Below is a small trained network, with its code and all its weights. Each question gives an input and a class and asks what happens when units are switched off, that is, made to give their printed mean instead of their output.

import numpy as np


def w(rows, s, z=0):
    codes = np.array(rows[::2]) - 128.0
    scale = np.full(codes.shape[1], s)
    scale[-1] = z or s
    return codes * scale


def f(y):
    return np.maximum(y, 0)


def log_softmax(a):
    a = a - a.max(-1, keepdims=True)
    return a - np.log(np.exp(a).sum(-1, keepdims=True))


def net(x, mask):
    res = np.array(x, float).reshape(1, 3) / 4 @ E
    y = f(res @ A[0][:, :-1].T + A[0][:, -1])
    res = res + np.where(mask, y, B[0][:, -1]) @ B[0][:, :-1]
    return log_softmax(res[-1] @ U[:, :-1].T + U[:, -1])


A, B = {}, {}
E = w([
[13,138,103,123,120,112,113,14,54],'x0',
[172,250,130,254,155,217,108,66,144],'x1',
[72,64,92,250,125,41,143,123,230],'x2',
],0.0058)
A[0] = w([
[202,121,141,143,140,136,137,202,176,121],'N1',
[119,96,118,177,123,101,133,111,172,101],'N2',
[174,202,134,50,105,181,109,123,88,105],'N3',
[139,174,122,185,138,152,117,105,123,88],'N4',
[83,132,121,117,125,140,112,83,105,92],'N5',
[100,91,121,183,114,98,126,144,156,86],'N6',
[153,152,142,59,156,154,139,146,66,95],'N7',
[227,121,145,141,125,142,116,207,181,88],'N8',
[172,198,122,221,136,172,130,80,130,109],'N9',
[97,104,124,196,109,107,134,137,165,149],'N10',
[146,202,127,194,119,154,119,103,150,125],'N11',
[93,18,117,33,121,62,125,167,132,107],'N12',
[112,86,113,196,123,103,115,126,178,98],'N13',
[149,138,109,82,112,145,118,109,124,99],'N14',
[136,133,125,140,134,133,132,135,127,245],'N15',
[172,114,120,139,144,127,152,139,124,109],'N16',
[8,144,136,139,136,119,130,25,64,106],'N17',
[88,116,145,176,149,78,128,136,188,116],'N18',
],0.013,0.011)
B[0] = w([
[139,148,70,138,111,118,135,132,178,199],'N1',
[152,129,130,139,151,141,165,123,97,166],'N2',
[174,122,142,149,167,139,175,104,76,212],'N3',
[93,109,140,130,126,126,158,176,129,165],'N4',
[164,134,100,141,120,102,156,144,142,153],'N5',
[155,105,117,148,143,148,161,140,81,163],'N6',
[155,115,134,163,162,139,170,120,85,189],'N7',
[158,142,55,148,103,105,168,152,160,198],'N8',
[61,95,162,127,120,119,151,186,132,208],'N9',
[168,135,142,122,145,144,128,97,100,191],'N10',
[90,105,162,121,126,115,134,170,138,193],'N11',
[55,99,181,133,123,123,154,190,158,251],'N12',
[163,133,136,142,146,133,168,120,77,176],'N13',
[130,132,127,156,134,137,154,129,107,147],'N14',
[139,110,187,53,123,133,10,2,183,234],'N15',
[133,126,109,142,117,123,136,134,135,143],'N16',
[180,143,54,141,104,116,148,143,206,215],'N17',
[154,141,135,136,153,133,152,109,87,181],'N18',
],0.028,0.012)
U = w([
[50,94,208,108,133,112,133,215,145,108],'0',
[185,133,145,151,206,176,162,80,43,111],'1',
[166,158,2,132,89,80,124,138,203,105],'2',
[117,136,178,44,127,147,5,36,148,251],'3',
[100,178,83,127,117,138,88,160,78,41],'4',
],0.0089,0.0029)

Each question gives the input, the list of numbers given to net, and the class t.
The units are the neurons (one row each of A and B). Each row of codes is followed by its name. A weight is (code - 128) times the scale printed after its matrix; where a second scale follows, it is the last column's (A, B and U).
mask holds one flag per neuron, in row order. A switched-off neuron (its flag False) gives its mean, the last column of its row in B, instead of its output. The means were averaged over made-up inputs and are rounded, as every weight is.
A unit's drop is (log p(t) with every unit on - log p(t) with that unit switched off) / (log p(t) with every unit on - log p(t) with every unit switched off).
The circuit of an input: a set's keep is (log p(t) with only the set's units on - log p(t) with every unit switched off) / (log p(t) with every unit on - log p(t) with every unit switched off). Starting from the 12 units with the biggest drops (on a tie, the unit counted first), units are removed one at a time, each time the one whose removal leaves the highest keep (on an exact tie, the one counted first), for as long as the keep stays at least 0.8.
circuit, biggest first: the units of the circuit, biggest drop first
most important unit: the unit with the biggest drop
k most important neurons: the k neurons with the biggest drops, biggest first
drop of u: that unit's drop, to one decimal
input [-6,3,-1], class 2: most important unit => N8
input [-4,-2,-4], class 1: 2 most important neurons => [N17; N3]
input [-6,5,7], class 1: 4 most important neurons => [N13; N12; N17; N10]
input [6,7,6], class 0: 3 most important neurons => [N9; N11; N4]
input [-3,1,3], class 3: 4 most important neurons => [N17; N3; N7; N15]
input [7,8,1], class 0: 3 most important neurons => [N9; N11; N4]
input [-2,-3,-1], class 3: 2 most important neurons => [N9; N11]
input [4,1,3], class 2: 2 most important neurons => [N17; N3]
input [-7,-5,3], class 2: 2 most important neurons => [N8; N1]
input [-1,8,8], class 0: 2 most important neurons => [N9; N11]
input [-2,0,3], class 3: 2 most important neurons => [N3; N7]
input [-5,8,-6], class 0: drop of N9 => 1.6
input [8,4,-4], class 2: drop of N17 => 1.7
input [5,-1,-3], class 2: circuit, biggest first => [N17]
input [-3,-2,-3], class 3: drop of N2 => 0.1
